Below is a small trained network, with its code and all its weights. Each question gives an input and a class and asks what happens when units are switched off, that is, made to give their printed mean instead of their output.

import numpy as np


def w(rows, s, z=0):
    codes = np.array(rows[::2]) - 128.0
    scale = np.full(codes.shape[1], s)
    scale[-1] = z or s
    return codes * scale


def f(y):
    return np.maximum(y, 0)


def log_softmax(a):
    a = a - a.max(-1, keepdims=True)
    return a - np.log(np.exp(a).sum(-1, keepdims=True))


def net(x, mask):
    res = np.array(x, float).reshape(1, 4) / 4 @ E
    y = f(res @ A[0][:, :-1].T + A[0][:, -1])
    res = res + np.where(mask, y, B[0][:, -1]) @ B[0][:, :-1]
    return log_softmax(res[-1] @ U[:, :-1].T + U[:, -1])


A, B = {}, {}
E = w([
[115,189,145,89,189,197,10],'x0',
[107,106,137,93,236,34,157],'x1',
[33,213,62,77,76,61,109],'x2',
[50,5,118,159,130,137,85],'x3',
],0.011)
A[0] = w([
[62,57,114,147,124,145,117,192],'neuron 1',
[61,161,91,119,171,64,132,81],'neuron 2',
[213,110,198,198,178,161,134,53],'neuron 3',
[180,180,116,143,119,104,220,77],'neuron 4',
[190,224,173,104,123,113,151,180],'neuron 5',
[86,153,45,125,212,88,152,104],'neuron 6',
[10,61,187,203,132,116,80,13],'neuron 7',
[37,176,126,121,57,89,70,10],'neuron 8',
[103,119,134,32,196,158,134,130],'neuron 9',
[147,177,89,135,156,179,16,75],'neuron 10',
[46,166,141,109,5,133,103,91],'neuron 11',
[118,91,100,170,67,81,218,171],'neuron 12',
[206,35,200,172,143,249,135,52],'neuron 13',
[161,140,120,174,4,225,86,95],'neuron 14',
[96,158,75,122,84,112,125,31],'neuron 15',
[197,202,145,89,152,132,153,130],'neuron 16',
[123,158,144,73,193,178,80,2],'neuron 17',
[99,168,121,87,190,203,78,112],'neuron 18',
[157,91,203,106,214,78,135,122],'neuron 19',
],0.011,0.0036)
B[0] = w([
[114,152,104,206,142,184,106,192],'neuron 1',
[125,149,146,86,120,95,110,183],'neuron 2',
[148,182,150,114,98,134,139,210],'neuron 3',
[92,108,123,166,159,158,166,179],'neuron 4',
[60,102,131,151,132,165,80,188],'neuron 5',
[156,97,204,95,113,106,87,179],'neuron 6',
[33,147,135,163,122,174,127,197],'neuron 7',
[148,174,167,123,104,118,154,192],'neuron 8',
[148,88,76,134,136,113,149,178],'neuron 9',
[140,124,61,101,144,146,180,203],'neuron 10',
[139,170,155,89,110,97,119,194],'neuron 11',
[179,100,73,135,180,136,215,213],'neuron 12',
[146,198,167,98,99,106,155,252],'neuron 13',
[161,1,153,105,129,84,29,212],'neuron 14',
[144,134,175,138,114,114,144,163],'neuron 15',
[81,142,138,200,132,178,86,180],'neuron 16',
[134,119,121,121,127,155,193,187],'neuron 17',
[150,96,81,102,171,149,184,204],'neuron 18',
[135,78,200,95,134,41,80,195],'neuron 19',
],0.012,0.018)
U = w([
[174,34,168,85,111,78,69,152],'0',
[174,254,194,84,61,125,170,64],'1',
[191,97,19,114,156,163,235,95],'2',
[51,162,137,220,134,220,96,107],'3',
[193,136,100,144,149,101,87,254],'4',
],0.01,0.0078)

Each question gives the input, the list of numbers given to net, and the class t.
The units are the neurons (one row each of A and B). Each row of codes is followed by its name. A weight is (code - 128) times the scale printed after its matrix; where a second scale follows, it is the last column's (A, B and U).
mask holds one flag per neuron, in row order. A switched-off neuron (its flag False) gives its mean, the last column of its row in B, instead of its output. The means were averaged over made-up inputs and are rounded, as every weight is.
A unit's drop is (log p(t) with every unit on - log p(t) with that unit switched off) / (log p(t) with every unit on - log p(t) with every unit switched off).
The circuit of an input: a set's keep is (log p(t) with only the set's units on - log p(t) with every unit switched off) / (log p(t) with every unit on - log p(t) with every unit switched off). Starting from the 12 units with the biggest drops (on a tie, the unit counted first), units are removed one at a time, each time the one whose removal leaves the highest keep (on an exact tie, the one counted first), for as long as the keep stays at least 0.8.
circuit, biggest first: the units of the circuit, biggest drop first
unit that matters most: the unit with the biggest drop
k most important neurons: the k neurons with the biggest drops, biggest first
drop of u: that unit's drop, to one decimal
input [3,6,4,8], class 3: circuit, biggest first : [neuron 7]
input [4,-6,8,6], class 1: 3 most important neurons : [neuron 8; neuron 11; neuron 19]
input [-5,6,2,-8], class 3: circuit, biggest first : [neuron 16; neuron 5]
input [7,3,7,-8], class 3: 4 most important neurons : [neuron 5; neuron 16; neuron 13; neuron 12]
input [1,0,4,6], class 3: 3 most important neurons : [neuron 13; neuron 7; neuron 1]
input [-7,-4,-7,-5], class 1: 2 most important neurons : [neuron 13; neuron 3]
input [-7,-2,8,4], class 1: 2 most important neurons : [neuron 11; neuron 8]
input [-5,5,-3,-6], class 3: circuit, biggest first : [neuron 16; neuron 5]
input [-3,3,-7,-6], class 1: 2 most important neurons : [neuron 3; neuron 13]
input [-6,8,6,-4], class 0: 2 most important neurons : [neuron 6; neuron 13]
input [5,4,-2,-3], class 2: 3 most important neurons : [neuron 14; neuron 18; neuron 17]
input [7,-1,-6,-7], class 2: 3 most important neurons : [neuron 10; neuron 18; neuron 17]
input [-6,0,4,-6], class 2: 3 most important neurons : [neuron 12; neuron 7; neuron 1]
input [3,4,5,5], class 1: circuit, biggest first : [neuron 14]
input [6,4,3,4], class 2: 2 most important neurons : [neuron 14; neuron 18]
input [7,-7,-3,5], class 0: 4 most important neurons : [neuron 14; neuron 12; neuron 4; neuron 9]
input [8,-5,-1,-5], class 2: drop of neuron 10 : 0.5
input [8,2,1,7], class 2: drop of neuron 18 : 0.4
input [7,-2,3,-7], class 2: drop of neuron 17 : 0.2
input [-6,7,3,-6], class 0: unit that matters most : neuron 6
